Below is a small trained network, with its code and all its weights. Each question gives an input and a class and asks what happens when units are switched off, that is, made to give their printed mean instead of their output.

import numpy as np


def w(rows, s, z=0):
    codes = np.array(rows[::2]) - 128.0
    scale = np.full(codes.shape[1], s)
    scale[-1] = z or s
    return codes * scale


def f(y):
    return y / 2 * (1 + np.tanh(0.7978845608 * (y + 0.044715 * y**3)))


def log_softmax(a):
    a = a - a.max(-1, keepdims=True)
    return a - np.log(np.exp(a).sum(-1, keepdims=True))


def net(x, mask):
    res = np.array(x, float).reshape(1, 3) / 4 @ E
    y = f(res @ A[0][:, :-1].T + A[0][:, -1])
    res = res + np.where(mask, y, B[0][:, -1]) @ B[0][:, :-1]
    return log_softmax(res[-1] @ U[:, :-1].T + U[:, -1])


A, B = {}, {}
E = w([
[128,210,24,91],'x0',
[168,154,185,1],'x1',
[191,242,160,190],'x2',
],0.0088)
A[0] = w([
[147,97,129,99,115],'N1',
[75,122,173,106,141],'N2',
[154,187,93,178,118],'N3',
[84,126,148,92,128],'N4',
[137,99,114,148,127],'N5',
[149,120,79,158,119],'N6',
[103,95,184,73,167],'N7',
[136,150,196,159,119],'N8',
[178,228,245,170,12],'N9',
[148,60,186,66,128],'N10',
[135,113,140,129,94],'N11',
[174,179,158,53,201],'N12',
[106,52,90,236,89],'N13',
[132,199,61,200,114],'N14',
[149,193,151,63,2],'N15',
[183,196,216,159,174],'N16',
[126,109,206,205,2],'N17',
[104,59,82,214,132],'N18',
[127,65,75,200,172],'N19',
[166,149,167,137,119],'N20',
[123,172,9,38,38],'N21',
[114,158,26,46,188],'N22',
[109,169,79,158,130],'N23',
[149,175,188,140,160],'N24',
[144,146,110,140,117],'N25',
[119,111,150,107,130],'N26',
[72,106,92,195,175],'N27',
[141,88,140,85,159],'N28',
[124,101,135,172,120],'N29',
[107,120,111,133,95],'N30',
[129,145,107,154,109],'N31',
[154,62,201,93,121],'N32',
[150,104,128,127,109],'N33',
[106,164,79,171,126],'N34',
],0.013,0.0084)
B[0] = w([
[137,137,143,138,141],'N1',
[128,157,129,138,155],'N2',
[177,189,112,103,182],'N3',
[146,127,133,150,148],'N4',
[109,125,121,109,139],'N5',
[143,140,127,103,146],'N6',
[136,196,137,167,197],'N7',
[105,90,129,139,170],'N8',
[3,77,110,227,212],'N9',
[142,207,145,147,200],'N10',
[124,128,136,122,123],'N11',
[89,147,116,218,248],'N12',
[78,106,129,214,215],'N13',
[182,218,143,102,202],'N14',
[183,41,130,5,166],'N15',
[142,36,136,45,241],'N16',
[151,42,137,30,167],'N17',
[77,75,126,149,214],'N18',
[122,56,121,94,213],'N19',
[134,84,121,131,158],'N20',
[19,73,127,225,216],'N21',
[154,22,152,54,251],'N22',
[163,168,141,100,168],'N23',
[142,108,139,79,193],'N24',
[145,140,130,111,136],'N25',
[133,144,116,137,144],'N26',
[138,88,118,67,208],'N27',
[132,161,131,157,174],'N28',
[96,118,142,138,156],'N29',
[131,111,150,114,125],'N30',
[136,149,139,109,137],'N31',
[143,196,87,161,197],'N32',
[118,136,130,116,125],'N33',
[173,167,137,103,169],'N34',
],0.022,0.011)
U = w([
[2,117,114,217,252],'0',
[84,80,134,67,56],'1',
[163,242,126,111,88],'2',
],0.0082,0.0025)

Each question gives the input, the list of numbers given to net, and the class t.
The units are the neurons (one row each of A and B). Each row of codes is followed by its name. A weight is (code - 128) times the scale printed after its matrix; where a second scale follows, it is the last column's (A, B and U).
mask holds one flag per neuron, in row order. A switched-off neuron (its flag False) gives its mean, the last column of its row in B, instead of its output. The means were averaged over made-up inputs and are rounded, as every weight is.
A unit's drop is (log p(t) with every unit on - log p(t) with that unit switched off) / (log p(t) with every unit on - log p(t) with every unit switched off).
The circuit of an input: a set's keep is (log p(t) with only the set's units on - log p(t) with every unit switched off) / (log p(t) with every unit on - log p(t) with every unit switched off). Starting from the 12 units with the biggest drops (on a tie, the unit counted first), units are removed one at a time, each time the one whose removal leaves the highest keep (on an exact tie, the one counted first), for as long as the keep stays at least 0.8.
units of the circuit, in order: the units of the circuit, biggest drop first
k most important neurons: the k neurons with the biggest drops, biggest first
drop when u is switched off: that unit's drop, to one decimal
input [4,0,-3], class 1: 3 most important neurons => (N22 N9 N13)
input [8,1,3], class 1: units of the circuit, in order => (N22)
input [2,-2,-2], class 1: 2 most important neurons => (N12 N9)
input [6,-2,-8], class 1: 3 most important neurons => (N22 N12 N9)
input [1,-8,2], class 2: 3 most important neurons => (N14 N22 N16)
input [-4,2,-1], class 2: 2 most important neurons => (N9 N21)
input [0,5,-1], class 2: 2 most important neurons => (N9 N21)
input [-4,0,7], class 1: 3 most important neurons => (N16 N21 N13)
input [1,-6,-2], class 1: drop when N27 is switched off => 0.8
input [-7,7,2], class 0: drop when N9 is switched off => 1.3
input [-4,-7,1], class 1: drop when N27 is switched off => 0.5
